Here is a tiny trained network, its code and every weight. The questions are about switching its units off for an input and a class, where a switched-off unit gives its printed mean instead of its output.

import numpy as np


def w(rows, s, z=0):
    codes = np.array(rows[::2]) - 128.0
    scale = np.full(codes.shape[1], s)
    scale[-1] = z or s
    return codes * scale


def norm(h):
    return h / np.sqrt((h * h).mean(-1, keepdims=True) + 1e-5)


def f(y):
    return np.maximum(y, 0)


def log_softmax(a):
    a = a - a.max(-1, keepdims=True)
    return a - np.log(np.exp(a).sum(-1, keepdims=True))


def net(x, mask):
    res = np.array(x, float).reshape(1, 4) / 4 @ E
    u = 0
    for l in range(3):
        y = f(norm(res) @ A[l][:, :-1].T + A[l][:, -1])
        res = res + np.where(mask[u : u + 10], y, B[l][:, -1]) @ B[l][:, :-1]
        u += 10
    return log_softmax(norm(res)[-1] @ U[:, :-1].T + U[:, -1])


A, B = {}, {}
E = w([
[130,164,109],'x0',
[112,251,83],'x1',
[130,68,36],'x2',
[4,205,120],'x3',
],0.0036)
A[0] = w([
[28,67,40,102],'0.n0',
[34,202,190,41],'0.n1',
[58,139,189,55],'0.n2',
[102,78,104,21],'0.n3',
[168,200,2,32],'0.n4',
[101,102,142,72],'0.n5',
[9,191,161,2],'0.n6',
[136,183,106,93],'0.n7',
[152,165,57,58],'0.n8',
[166,168,54,27],'0.n9',
],0.0058,0.0029)
B[0] = w([
[68,163,97,253],'0.n0',
[127,208,172,243],'0.n1',
[155,168,48,183],'0.n2',
[114,120,127,142],'0.n3',
[145,151,31,221],'0.n4',
[138,107,111,140],'0.n5',
[74,254,177,232],'0.n6',
[109,104,129,178],'0.n7',
[142,131,87,171],'0.n8',
[133,127,107,163],'0.n9',
],0.007,0.0022)
A[1] = w([
[19,62,79,92],'1.n0',
[90,178,170,88],'1.n1',
[60,81,101,121],'1.n2',
[2,29,113,4],'1.n3',
[77,200,208,108],'1.n4',
[122,151,135,81],'1.n5',
[216,99,168,133],'1.n6',
[208,75,162,73],'1.n7',
[45,89,85,117],'1.n8',
[25,71,79,95],'1.n9',
],0.006,0.0025)
B[1] = w([
[255,102,153,209],'1.n0',
[108,186,174,202],'1.n1',
[184,136,140,182],'1.n2',
[236,60,153,186],'1.n3',
[130,176,162,254],'1.n4',
[123,133,140,143],'1.n5',
[2,94,122,237],'1.n6',
[26,97,145,221],'1.n7',
[222,107,132,201],'1.n8',
[229,112,144,207],'1.n9',
],0.006,0.0026)
A[2] = w([
[237,140,188,129],'2.n0',
[38,131,102,60],'2.n1',
[169,54,240,97],'2.n2',
[182,152,72,67],'2.n3',
[38,242,152,249],'2.n4',
[253,126,181,45],'2.n5',
[136,127,22,53],'2.n6',
[110,4,132,38],'2.n7',
[177,6,174,253],'2.n8',
[92,156,134,131],'2.n9',
],0.006,0.003)
B[2] = w([
[177,65,111,160],'2.n0',
[161,119,160,142],'2.n1',
[68,111,68,173],'2.n2',
[102,139,90,149],'2.n3',
[194,81,199,255],'2.n4',
[172,70,96,153],'2.n5',
[72,176,66,153],'2.n6',
[2,228,112,170],'2.n7',
[43,85,154,227],'2.n8',
[146,114,163,156],'2.n9',
],0.0053,0.0059)
U = w([
[105,131,112,1],'0',
[138,129,119,31],'1',
[120,252,194,191],'2',
[16,56,140,203],'3',
[212,17,104,136],'4',
[165,176,9,185],'5',
[134,133,118,19],'6',
[173,117,204,133],'7',
],0.018,0.009)

Each question gives the input, the list of numbers given to net, and the class t.
The units are the neurons (one row each of A and B). Each row of codes is followed by its name. A weight is (code - 128) times the scale printed after its matrix; where a second scale follows, it is the last column's (A, B and U).
mask holds one flag per neuron, layer by layer. A switched-off neuron (its flag False) gives its mean, the last column of its row in B, instead of its output. The means were averaged over made-up inputs and are rounded, as every weight is.
A unit's drop is (log p(t) with every unit on - log p(t) with that unit switched off) / (log p(t) with every unit on - log p(t) with every unit switched off).
The circuit of an input: a set's keep is (log p(t) with only the set's units on - log p(t) with every unit switched off) / (log p(t) with every unit on - log p(t) with every unit switched off). Starting from the 12 units with the biggest drops (on a tie, the unit counted first), units are removed one at a time, each time the one whose removal leaves the highest keep (on an exact tie, the one counted first), for as long as the keep stays at least 0.8.
units of the circuit, in order: the units of the circuit, biggest drop first
most important unit: the unit with the biggest drop
top k neurons: the k neurons with the biggest drops, biggest first
top k neurons in layer l: the k neurons of layer l with the biggest drops, biggest first
drop of u: that unit's drop, to one decimal
input [4,-8,8,-4], class 3: units of the circuit, in order => 2.n8, 2.n7
input [-8,7,4,2], class 5: units of the circuit, in order => 0.n4
input [2,-5,6,8], class 4: units of the circuit, in order => 1.n0, 1.n9
input [-2,3,-4,-3], class 7: top 3 neurons => 2.n4, 0.n6, 2.n7
input [-1,-8,-2,7], class 2: top 2 neurons => 0.n6, 0.n1
input [-6,3,8,1], class 5: top 4 neurons => 0.n4, 2.n4, 0.n0, 2.n6
input [7,2,-2,-6], class 3: top 3 neurons => 0.n1, 0.n6, 1.n4
input [2,0,-5,-4], class 3: top 3 neurons => 0.n6, 0.n1, 0.n0
input [5,3,3,3], class 5: top 2 neurons => 0.n4, 0.n8
input [-1,5,6,-8], class 5: top 2 neurons in layer 2 => 2.n4, 2.n6
input [6,2,-6,-6], class 3: top 4 neurons in layer 0 => 0.n6, 0.n1, 0.n0, 0.n4
input [-4,3,3,-1], class 5: drop of 0.n4 => 0.1
input [-1,2,4,1], class 5: drop of 0.n4 => 0.2
input [-1,-6,-2,4], class 4: most important unit => 2.n0
input [1,0,-7,-5], class 3: drop of 0.n6 => 0.3
input [3,-1,5,2], class 5: drop of 0.n0 => 0.4
